Here is a tiny trained network, its code and every weight. The questions are about switching its units off for an input and a target symbol, where a switched-off unit gives its printed mean instead of its output.

import numpy as np


def w(rows, s, z=0):
    codes = np.array(rows[::2]) - 128.0
    scale = np.full(codes.shape[1], s)
    scale[-1] = z or s
    return codes * scale


def norm(h):
    return h / np.sqrt((h * h).mean(-1, keepdims=True) + 1e-5)


def f(y):
    return y / 2 * (1 + np.tanh(0.7978845608 * (y + 0.044715 * y**3)))


def softmax(a):
    e = np.exp(a - a.max(-1, keepdims=True))
    return e / e.sum(-1, keepdims=True)


def log_softmax(a):
    a = a - a.max(-1, keepdims=True)
    return a - np.log(np.exp(a).sum(-1, keepdims=True))


def net(x, mask):
    ids = ['αγδεζθλπτω'.index(c) for c in x.split()]
    T = len(ids)
    res = E[ids] + P[:T]
    u = 0
    for l in range(2):
        q, k, v = (norm(res) @ M[l].T for M in (Q, K, V))
        z = softmax(np.where(np.tri(T) > 0, q @ k.T / 2**0.5, -1e9)) @ v
        res = res + np.where(mask[u], z, O[l][:, -1]) @ O[l][:, :-1]
        u += 1
        y = f(norm(res) @ A[l][:, :-1].T + A[l][:, -1])
        res = res + np.where(mask[u : u + 8], y, B[l][:, -1]) @ B[l][:, :-1]
        u += 8
    return log_softmax(norm(res)[-1] @ U[:, :-1].T + U[:, -1])


Q, K, V, O, A, B = {}, {}, {}, {}, {}, {}
E = w([
[152,126,58,91,83,182,135,89,158,129],'α',
[133,123,129,183,114,186,226,113,129,64],'γ',
[126,116,183,41,145,175,170,90,110,159],'δ',
[194,140,106,5,76,104,93,118,203,88],'ε',
[126,196,108,130,110,177,178,152,122,121],'ζ',
[190,205,129,90,84,103,145,208,84,125],'θ',
[154,173,104,185,105,97,163,149,34,123],'λ',
[34,149,154,98,166,56,122,178,107,137],'π',
[150,106,115,106,219,82,164,26,115,12],'τ',
[77,182,65,147,44,40,155,132,142,89],'ω',
],0.019)
P = w([
[145,85,166,111,81,199,45,189,136,127],'0',
[179,127,1,113,174,123,206,95,191,150],'1',
[104,186,188,108,111,100,187,104,125,119],'2',
[100,96,55,82,170,135,142,225,117,54],'3',
[162,179,59,139,197,78,168,43,133,202],'4',
[97,184,184,113,104,101,171,97,115,118],'5',
[111,81,67,87,167,155,140,215,99,67],'6',
[168,192,89,156,188,101,122,48,99,206],'7',
[101,178,194,105,84,102,181,102,116,120],'8',
[109,86,65,86,161,147,134,214,102,69],'9',
[173,187,118,194,156,77,97,68,49,216],'10',
[97,186,192,110,92,103,178,103,117,120],'11',
[123,80,71,95,160,147,142,219,104,71],'12',
],0.023)
Q[0] = w([
[167,101,67,119,125,150,136,97,160,129],'L0H0',
[160,19,3,100,201,138,77,202,176,2],'L0H0',
],0.077)
K[0] = w([
[83,129,136,140,123,118,132,169,118,102],'L0H0',
[180,87,201,121,2,219,98,170,120,87],'L0H0',
],0.091)
V[0] = w([
[35,80,185,158,55,96,224,165,167,208],'L0H0',
[71,69,112,252,38,2,119,11,197,16],'L0H0',
],0.0077)
O[0] = w([
[84,119,99,112,78,149,107,114,72,99,110],'L0H0',
[120,231,122,112,190,104,12,2,103,67,1],'L0H0',
],0.0092,0.0093)
A[0] = w([
[52,99,215,212,159,82,188,52,137,121,118],'L0N0',
[98,79,139,168,148,73,77,130,141,183,2],'L0N1',
[90,173,164,165,84,46,127,118,174,178,104],'L0N2',
[212,129,64,198,92,110,165,14,89,252,124],'L0N3',
[115,135,75,124,159,145,74,120,85,108,159],'L0N4',
[130,188,72,209,75,166,191,47,162,131,32],'L0N5',
[158,158,80,162,233,126,72,149,143,164,109],'L0N6',
[108,196,190,169,148,150,155,98,65,228,131],'L0N7',
],0.037,0.0083)
B[0] = w([
[5,65,140,93,145,100,123,65,44,96,205],'L0N0',
[149,102,146,89,91,75,112,128,132,125,140],'L0N1',
[85,215,53,60,88,130,124,148,124,124,204],'L0N2',
[74,137,27,251,178,153,64,58,86,211,253],'L0N3',
[118,152,86,120,69,134,87,172,127,103,141],'L0N4',
[165,101,76,181,10,52,168,82,178,175,185],'L0N5',
[175,78,101,193,88,124,89,129,154,149,171],'L0N6',
[149,147,246,121,182,178,184,231,175,192,249],'L0N7',
],0.032,0.03)
Q[1] = w([
[122,25,12,171,136,140,104,237,129,158],'L1H0',
[254,170,91,98,152,170,59,208,172,48],'L1H0',
],0.066)
K[1] = w([
[143,51,238,84,64,151,1,186,192,171],'L1H0',
[209,70,45,203,148,209,46,106,129,93],'L1H0',
],0.063)
V[1] = w([
[163,154,159,136,129,20,128,184,56,134],'L1H0',
[144,164,125,254,118,189,154,161,77,66],'L1H0',
],0.042)
O[1] = w([
[53,124,217,193,109,16,99,207,248,116,185],'L1H0',
[49,238,142,73,104,66,252,61,128,229,2],'L1H0',
],0.011,0.024)
A[1] = w([
[131,162,179,231,179,133,72,114,85,225,61],'L1N0',
[137,216,148,104,168,73,119,42,144,135,94],'L1N1',
[188,188,122,95,171,134,104,37,84,120,110],'L1N2',
[166,210,138,99,182,148,163,124,134,149,97],'L1N3',
[194,134,43,214,171,61,100,3,187,205,94],'L1N4',
[120,189,130,105,155,97,92,12,97,119,132],'L1N5',
[161,160,107,174,185,145,57,90,108,134,125],'L1N6',
[144,99,249,105,182,195,127,65,159,148,4],'L1N7',
],0.054,0.015)
B[1] = w([
[147,150,147,238,78,251,69,97,129,205,235],'L1N0',
[69,4,105,111,86,161,140,47,135,156,140],'L1N1',
[27,112,166,25,138,151,101,163,137,144,136],'L1N2',
[182,196,153,167,127,102,144,90,88,59,150],'L1N3',
[207,131,22,39,217,33,82,17,175,218,253],'L1N4',
[232,156,107,216,155,169,99,205,232,111,141],'L1N5',
[84,182,155,184,101,146,135,107,130,207,181],'L1N6',
[201,55,3,106,105,195,174,165,82,105,140],'L1N7',
],0.05,0.055)
U = w([
[171,212,168,127,101,91,156,122,74,69,205],'α',
[94,176,129,195,93,177,95,135,99,189,119],'γ',
[154,152,84,84,176,75,92,110,139,172,223],'δ',
[39,167,157,45,163,141,83,142,69,110,162],'ε',
[179,97,68,94,102,173,179,182,57,127,90],'ζ',
[81,61,144,123,32,93,142,59,84,107,65],'θ',
[93,190,31,113,1,103,86,164,122,88,4],'λ',
[119,164,121,77,109,202,140,108,233,65,32],'π',
[137,92,157,162,153,85,62,162,142,41,183],'τ',
[134,167,151,107,100,92,227,207,197,179,79],'ω',
],0.0066,0.003)

Each question gives the input, a string of symbols that net reads in full, and the target symbol t.
The units are the heads (2 rows each of Q, K, V and O) and the neurons (one row each of A and B). Each row of codes is followed by its name. A weight is (code - 128) times the scale printed after its matrix; where a second scale follows, it is the last column's (O, A, B and U).
mask holds one flag per unit, layer by layer, with each layer's heads first. A switched-off unit (its flag False) gives its mean, the last column of its rows in O or B, instead of its output. The means were averaged over made-up inputs and are rounded, as every weight is.
A unit's drop is (log p(t) with every unit on - log p(t) with that unit switched off) / (log p(t) with every unit on - log p(t) with every unit switched off).
The circuit of an input: a set's keep is (log p(t) with only the set's units on - log p(t) with every unit switched off) / (log p(t) with every unit on - log p(t) with every unit switched off). Starting from the 12 units with the biggest drops (on a tie, the unit counted first), units are removed one at a time, each time the one whose removal leaves the highest keep (on an exact tie, the one counted first), for as long as the keep stays at least 0.8.
circuit, biggest first: the units of the circuit, biggest drop first
unit that matters most: the unit with the biggest drop
k most important neurons: the k neurons with the biggest drops, biggest first
k most important neurons of layer l: the k neurons of layer l with the biggest drops, biggest first
input ω δ π λ π ζ π θ π θ, target λ: circuit, biggest first : (L0N3 L1N4 L1N0 L0N7)
input δ δ π ω ε ω, target λ: 3 most important neurons : (L0N2 L1N4 L0N3)
input τ π ω λ δ λ π π ω, target λ: circuit, biggest first : (L0N3 L1N4 L0N2 L1N0)
input θ π ζ α λ π π π δ θ λ γ α, target ω: 4 most important neurons of layer 0 : (L0N0 L0N3 L0N2 L0N7)
input π τ π θ, target τ: 2 most important neurons : (L0N3 L0N7)
input θ ε α θ π ω λ π θ τ π π ω, target ω: 2 most important neurons : (L0N0 L0N3)
input λ ω λ α λ γ τ, target θ: most important neuron of layer 0 : (L0N0)
input δ ε π π θ π θ α δ ε, target ζ: 3 most important neurons of layer 0 : (L0N3 L0N2 L0N0)
input ω θ δ π ζ π ε, target λ: 2 most important neurons : (L0N4 L0N3)
input π θ δ δ π π π π τ δ γ γ ε, target τ: 3 most important neurons : (L0N3 L0N2 L0N7)
input π α π θ δ π λ, target τ: 3 most important neurons : (L0N3 L0N7 L1N4)
input α δ γ ζ, target ε: 4 most important neurons : (L0N7 L0N5 L0N3 L1N2)
input π λ λ α δ θ π ω γ, target θ: 4 most important neurons of layer 0 : (L0N3 L0N0 L0N5 L0N7)
input ζ γ ζ, target ω: 2 most important neurons : (L0N3 L0N5)
input α π λ θ π δ α δ π π π ε θ, target ε: unit that matters most : L0N5
input ω δ δ π ε π ζ, target λ: 3 most important neurons of layer 1 : (L1N4 L1N0 L1N6)
input π ζ ε π ε τ δ ε θ, target α: 3 most important neurons : (L1N3 L0N3 L1N4)
input π α π τ π π γ, target τ: 4 most important neurons of layer 0 : (L0N3 L0N2 L0N7 L0N0)
input π π ε ζ τ θ δ π π τ δ π θ, target τ: 3 most important neurons of layer 0 : (L0N3 L0N2 L0N7)
input α τ π λ, target ε: 4 most important neurons : (L0N5 L0N7 L0N3 L1N2)
input λ τ δ π δ α δ θ ε, target π: 3 most important neurons : (L0N7 L0N3 L0N0)
input γ γ π ω ζ δ δ, target π: 2 most important neurons : (L0N0 L0N7)
input π ζ θ ω τ π, target ε: most important neuron of layer 0 : (L0N2)
input δ ζ ε α π δ δ λ γ, target θ: 3 most important neurons : (L0N3 L0N0 L1N4)
input δ δ π ζ π γ α, target ζ: 2 most important neurons : (L0N3 L1N4)
input δ π θ, target α: 3 most important neurons of layer 0 : (L0N3 L0N2 L0N0)
input δ δ ε, target π: most important neuron of layer 0 : (L0N7)
input ζ τ ω δ δ τ π δ π π π α γ, target α: 3 most important neurons of layer 1 : (L1N4 L1N0 L1N3)
input θ θ δ θ γ δ π ω θ γ ω π δ, target ω: 2 most important neurons : (L0N0 L0N3)
input δ θ π δ θ γ α π ζ λ, target ζ: 4 most important neurons of layer 0 : (L0N3 L0N2 L0N0 L0N5)
